Each row has two labels, one from each of two sets.
[-14   1 -14  13  19  -5 -13   8  11  12 -13   3  -3  -5 -73   0   9  27
  -1 -19  -2   4  -7   5   1  21   2   3   0  11  -8  10  -2  -9   1 -11
  -5  -5 -21   2 -16   3  -5 -23   0   3  -1  -4  14  13  18  -7  17]
Y Nz
[  4  -9  15  23   1 -20  -4  26  13 -30  -1 -16   9 -22   7   0  28  -2
  10   0   4 -13 -17   7  -5   3  -4  10   2  15  11 -41  32   5  -7  30
   9  -2  10 -21   6  18  24  14   8  12 -10  -7  11  17 -12 -18   4]
S ZD
[ 20 -41  23   5   3  15  10 -15   1   5   0  -6   8  -1  22 -11  41  -4
   6   8   0  -2  20   4 -21 -12 -14  20   8   6  11 -24  -4  16   4  -8
  15  -2  13   9 -23   0  -3  19   2  -2  10  13  -3  41   5  16 -30]
L Nz
[ -2   9  -1 -32   2   7 -11   5  -8   9  -2  18 -10  25 -20   6 -32  25
 -17  -2   1   7  -4  24 -11  14  -4   6 -10  -9   3   2 -20 -25  13 -38
 -15   2 -27   8   0 -25  -5 -13  -9  -1  10  15  -6   0  24   6 -15]
Y Hf
[  1 -32   2  29 -11   2   4  -5  16 -31  -7   0 -25   4  23  11  14 -18
  11  17   8   7  -5 -11  16  -5  16  -2   4  19  12   5  10  12 -22  50
  19 -17  18   4 -12  10  -6   7  11  -3  -9 -23 -20  23 -16   0  14]
S Nz
[  9 -61   8   9 -10  16  13 -46  13  18  16  14 -29  26  30 -23  51 -11
  17  24  -1 -12  33   8  -9   1  -3  13  10  11  32   4  -1  16  -8  18
  24 -18  43  22 -41  -3  -2   5  14  -8 -14  23 -24  49  -1  -8 -28]
L Nz
[-18  -5  -4  19   6  10   9  -1  -4  10  -8   3  -3  -4  15  14  37 -18
   6  13   6   4  -2  -7  -4   7   4  -1   0   4  20  12   1  10 -13  15
  20  -1   4 -12 -32  25 -11 -21   8  -6  -5   7 -11   5 -17   2  15]
S Nz
[  9 -13  20 -18  -4 -12  -1 -16 -10  -5  14  -6 -13  -5  43 -17  32 -22
  21  28  -9  -9  12   6 -24 -19  -8  -1  -5   1  20 -19  12   3  -6  31
  16 -10  28 -12 -13  -7   8   4  14 -15 -30  18 -10   5 -24 -18 -20]
L Hf
[ 10   7 -14 -29  -8  12  -7 -20   0  17   4  18 -24  25 -15 -18 -36  25
  -6  -7  -1  -6  15  31  13   9   7   3   4 -12 -19  12 -10 -16   1 -11
 -14 -13  10  20  27 -26  -6   6  -3  -2   0  11  -2  -9  22  -9  10]
Y ZD
[ 18  -3   4 -14   6  -4 -17 -14  -1   5  -9   5  -4   8 -49   1 -21  30
 -15  -7 -14   3   3  19  -1  -9   0   0  -1  10  -4  -7 -10 -20   9 -25
 -25  -7 -22  13  -3 -24   2   9  -5   3  -7 -12   6   8  23   9  -9]
Y ZD
[ 16   1   5  -1  12  -4 -14  10   5  -4 -15  -3   7  -7 -48   0  -1  30
  -9 -18   1   2  -5  27  -6   2  -5  14   1   9 -10 -26   5 -12   9 -22
 -13  -9 -16   1   4  -9   8  12  -7  14   4  -5   7  20  24   3   1]
Y ZD
[  9  18   8   8 -12  -9  -1  24  11 -25   5   3  11   1  18  14 -32  12
 -14  -7  16   4 -20   0  13  16   5  -1  -5   2  13 -41  14 -12   5  -3
  -9  11 -11 -18  15  -3  21  41  -7  13  17 -25 -19   3  -2  14 -15]
S ZD
[ 14 -33  15  -6 -12  -1   7 -22   7 -11  20   0 -23   8  54 -28  42 -13
  23  24   3 -19  16  19 -16  -2  -7  14   6   2  23 -27  15   9 -13  33
  22 -16  45   1  -7   3  14  16  15   0 -16  27 -15  34  -9 -25 -26]
L ZD
[  3  24   8 -28   2  -8   0  -3  -5   6  22   3 -10   7  35 -17   2  -1
  12  11  -3  -6  -3   9 -16  15  -8   7 -10 -14  15 -30   6 -13   7   5
   4   3  14 -14   9  -3  12  -5   0 -11  -2  25  -8  -2  -9 -12 -24]
X Hf
[ -1  -2   0  27  13 -11  -6   2  17  -9  -8  -8  -2 -14 -27   6  18   6
  13  -6  -4  10 -12 -19   9   9   4   2   1   9   1  -4   6   1  -9  19
  11  -2  -3  -8 -11  16  -1  -9  -1   3   0 -24  -2  21  -2  13  12]
S Nz
[ 10  32   2 -31   2   5  -5   4 -19  -9  -5   2   0  -2  17   9 -33   3
 -14   4   2  12  -6  14  -2 -30   7 -10  -8 -18 -20  -5 -11 -14   3  -9
 -15   2 -12  -6  26  -8 -14   5  -9  -5   5  -6  -1 -27   0  15   1]
Y Hf
[ 17 -21  15   8   8  -1  -4   3   1   4  -8  -9  25 -14 -25  -3  25  15
  -2 -14  -2  -2   4  10 -18  -5 -14  18   6   8  -2 -26  -3   3   8 -27
  -4   4  -9   1 -16  -2   6  15  -2  13  10   5   8  27  16  12 -20]
X Nz
[ -2  22   2 -12   5 -17 -16  25 -14  12  -2  -6  38  -7 -34   6 -16   9
 -19 -14  -4  -2 -10  -1 -10  -3 -11 -10  -8   9   4  -1   7 -16  14 -36
 -26  17 -37 -13  -4 -21  22  -5   1  -2 -13  -2  21 -32   1  -9 -14]
Y Hf
[  7 -11  21 -24   3 -32  -8  -5  -2 -16  22 -12 -10  -5  15 -25  32   2
  35  10 -19 -19  -1   9 -32  -8 -25   7  -3  -2   7 -31  18   1   5  20
  13  -9  27  -7   6 -13  25   1  11  -7 -23  29   8  14  -8 -38 -42]
L ZD
[  6 -47  -5  46  -1  18   7 -10  22  -4 -19   0  -2  -7 -15  -2  35   2
   1  -8  12  -6  13   8  14  -1   7  15  21  17  -3   4   8  22 -14  17
  13 -17  16  12 -14  25  -6  17   8  18   4  -8  -1  42  13   2  28]
S Nz
[ -7   2  -3  19  -3  -6  -4  12  16 -17  -1  -4  -6  -6   6  -1  12   1
   7   1   6  -3 -13   7   5  18   3   6   0   7  11 -17  17  -3  -8  24
  12  -4   7 -14   2  16  11   1   4  10  -2  -3  -6  14 -11 -15  11]
X ZD
[  2   3  16 -13  -3 -22  -2  -5  -2 -15  20  -8 -11   1  35  -8  12 -16
  23  20 -11  -5  -7 -14 -12  -2  -7  -4 -10   2  20 -23  12  -3  -5  26
  13   0  22  -7  -1 -11  15   3   7 -11 -16   0 -15   3 -24 -10 -29]
L Hf
[  4  18  16  -6  -5  -1  15  -4  -6  13  21  -7  19 -10  71 -19  34 -26
  13  21   2  -9   4  -5 -17  10 -12   7 -12 -10  33 -41  20   9   2  11
  16  17  27 -32 -11  17  19   9   9  -8   1  25 -11  -1 -32  -2 -30]
X Hf
[  1  -5 -11   4   1  27  -2  -6   1  11 -18  16  -9   2 -20   9 -10  17
 -18  -4  14  11   9  21  12   0  14   4   7   0 -11  15 -15  -4  -7 -16
 -11  -9 -14   8  -6   5 -22   0  -3   7  -3  -3  -2   7  14  20  26]
Y Nz
[  1  -1   8  25  -5 -13   3  19  17 -14   6 -11  24 -21  13  -7  26  -6
   6  -6   7 -18  -4   7   0  11  -6  10   7   7  12 -34  36  10  -4  16
  15   6  13 -22   9  19  32  17  10  16  -3   6   4   7  -9 -20   0]
S ZD
[ 15 -14  25  -3   9 -14   1  -6  -3 -14   7 -21   9 -20  39 -17  47 -19
  24  10  -7 -12   5   5 -30 -23 -17  13   1   1   9 -44  20  12  -4  24
  18  -7  30 -17  -2   8  15  16  10  -1 -13  16   0  22 -17 -12 -23]
L ZD
[ -5  10   8  22 -10 -17   3  28   5 -33  -1 -17  18 -23  35  10  12 -26
   6   6   5  -3 -22 -15   2  -3   1  -4  -3   6  18 -24  27  12  -9  35
  11   4   5 -26   9  18  20   8   5   5  -4 -16   0  -8 -25  -9   7]
S Hf
[ 20   4   4 -21  -4 -14  -9  -3   2  -3   7   7  -7  18 -27  -4 -35  27
  -9  -5  -4  -1  -1  16  -1  -1   1   1  -2   8  -2 -16  -3 -22  12 -19
 -26  -4  -8   8   8 -33  16  21  -5   5  -7 -13  -8   3  17  -1 -23]
Y ZD
